Here is a tiny trained network, its code and every weight. The questions are about switching its units off for an input and a class, where a switched-off unit gives its printed mean instead of its output.

import numpy as np


def w(rows, s, z=0):
    codes = np.array(rows[::2]) - 128.0
    scale = np.full(codes.shape[1], s)
    scale[-1] = z or s
    return codes * scale


def f(y):
    return y / 2 * (1 + np.tanh(0.7978845608 * (y + 0.044715 * y**3)))


def log_softmax(a):
    a = a - a.max(-1, keepdims=True)
    return a - np.log(np.exp(a).sum(-1, keepdims=True))


def net(x, mask):
    res = np.array(x, float).reshape(1, 5) / 4 @ E
    y = f(res @ A[0][:, :-1].T + A[0][:, -1])
    res = res + np.where(mask, y, B[0][:, -1]) @ B[0][:, :-1]
    return log_softmax(res[-1] @ U[:, :-1].T + U[:, -1])


A, B = {}, {}
E = w([
[155,136,93,20],'x0',
[163,254,74,184],'x1',
[55,74,127,122],'x2',
[167,183,219,104],'x3',
[12,187,129,83],'x4',
],0.0095)
A[0] = w([
[156,93,97,94,6],'neuron 1',
[127,158,128,108,130],'neuron 2',
[201,143,127,146,135],'neuron 3',
[161,161,151,127,37],'neuron 4',
[174,249,117,107,137],'neuron 5',
[128,128,128,128,128],'neuron 6',
[124,138,143,164,48],'neuron 7',
[72,198,170,71,143],'neuron 8',
[118,147,149,76,89],'neuron 9',
[216,199,154,115,62],'neuron 10',
[151,95,46,200,70],'neuron 11',
[142,220,101,111,80],'neuron 12',
[150,84,76,69,18],'neuron 13',
[207,143,125,152,152],'neuron 14',
[141,98,72,208,37],'neuron 15',
[123,88,51,39,117],'neuron 16',
[184,152,194,130,154],'neuron 17',
[119,131,117,154,1],'neuron 18',
[122,152,113,123,92],'neuron 19',
[173,223,130,114,70],'neuron 20',
[121,134,196,137,126],'neuron 21',
[119,190,185,93,161],'neuron 22',
[76,191,167,128,95],'neuron 23',
[104,99,123,129,52],'neuron 24',
[113,65,133,167,42],'neuron 25',
[118,136,133,146,37],'neuron 26',
[214,186,78,154,145],'neuron 27',
[137,119,114,109,28],'neuron 28',
[92,111,166,112,85],'neuron 29',
[216,158,102,168,52],'neuron 30',
[125,137,140,224,41],'neuron 31',
[110,186,95,123,94],'neuron 32',
[174,151,80,95,222],'neuron 33',
],0.014,0.0059)
B[0] = w([
[99,151,79,61,144],'neuron 1',
[126,120,128,176,149],'neuron 2',
[88,70,180,108,187],'neuron 3',
[127,97,100,131,145],'neuron 4',
[109,123,60,179,254],'neuron 5',
[117,132,129,127,128],'neuron 6',
[133,146,132,72,131],'neuron 7',
[124,136,142,254,220],'neuron 8',
[111,139,99,154,156],'neuron 9',
[104,92,74,135,211],'neuron 10',
[159,180,116,213,192],'neuron 11',
[155,174,80,232,207],'neuron 12',
[127,121,85,45,166],'neuron 13',
[69,70,204,116,197],'neuron 14',
[154,177,83,196,175],'neuron 15',
[113,132,56,118,211],'neuron 16',
[31,63,165,140,193],'neuron 17',
[171,190,139,94,121],'neuron 18',
[134,133,137,142,136],'neuron 19',
[108,125,28,119,210],'neuron 20',
[121,73,144,126,162],'neuron 21',
[84,92,149,206,199],'neuron 22',
[161,140,185,159,186],'neuron 23',
[97,73,98,103,144],'neuron 24',
[114,164,87,131,175],'neuron 25',
[158,123,132,86,120],'neuron 26',
[106,66,169,112,235],'neuron 27',
[68,160,150,104,121],'neuron 28',
[94,74,135,109,164],'neuron 29',
[125,86,214,92,195],'neuron 30',
[185,191,112,82,173],'neuron 31',
[183,176,112,159,177],'neuron 32',
[100,83,111,153,205],'neuron 33',
],0.0078,0.012)
U = w([
[135,103,78,1,1],'0',
[135,149,52,137,175],'1',
[148,159,158,119,13],'2',
[115,76,123,109,252],'3',
],0.014,0.0045)

Each question gives the input, the list of numbers given to net, and the class t.
The units are the neurons (one row each of A and B). Each row of codes is followed by its name. A weight is (code - 128) times the scale printed after its matrix; where a second scale follows, it is the last column's (A, B and U).
mask holds one flag per neuron, in row order. A switched-off neuron (its flag False) gives its mean, the last column of its row in B, instead of its output. The means were averaged over made-up inputs and are rounded, as every weight is.
A unit's drop is (log p(t) with every unit on - log p(t) with that unit switched off) / (log p(t) with every unit on - log p(t) with every unit switched off).
The circuit of an input: a set's keep is (log p(t) with only the set's units on - log p(t) with every unit switched off) / (log p(t) with every unit on - log p(t) with every unit switched off). Starting from the 12 units with the biggest drops (on a tie, the unit counted first), units are removed one at a time, each time the one whose removal leaves the highest keep (on an exact tie, the one counted first), for as long as the keep stays at least 0.8.
circuit, biggest first: the units of the circuit, biggest drop first
most important unit: the unit with the biggest drop
top k neurons: the k neurons with the biggest drops, biggest first
drop when u is switched off: that unit's drop, to one decimal
input [5,8,-4,1,-1], class 3: top 4 neurons : (neuron 27; neuron 30; neuron 14; neuron 3)
input [-4,2,-5,8,2], class 3: most important unit : neuron 17
input [3,1,2,-4,2], class 0: circuit, biggest first : (neuron 12; neuron 8; neuron 22)
input [3,-3,0,3,-5], class 0: circuit, biggest first : (neuron 8; neuron 22; neuron 12)
input [6,8,-7,3,-2], class 3: top 3 neurons : (neuron 27; neuron 30; neuron 14)
input [-4,4,8,1,2], class 2: top 2 neurons : (neuron 5; neuron 20)
input [-3,7,-7,-6,-7], class 3: top 2 neurons : (neuron 30; neuron 27)
input [0,8,2,5,-2], class 3: top 3 neurons : (neuron 27; neuron 30; neuron 14)
input [1,-7,7,-7,-8], class 1: top 2 neurons : (neuron 11; neuron 15)
input [-3,7,6,1,-7], class 3: drop when neuron 27 is switched off : 0.2
input [7,-8,3,-6,7], class 0: drop when neuron 17 is switched off : 0.0
input [4,-6,6,5,-4], class 0: drop when neuron 8 is switched off : 0.1
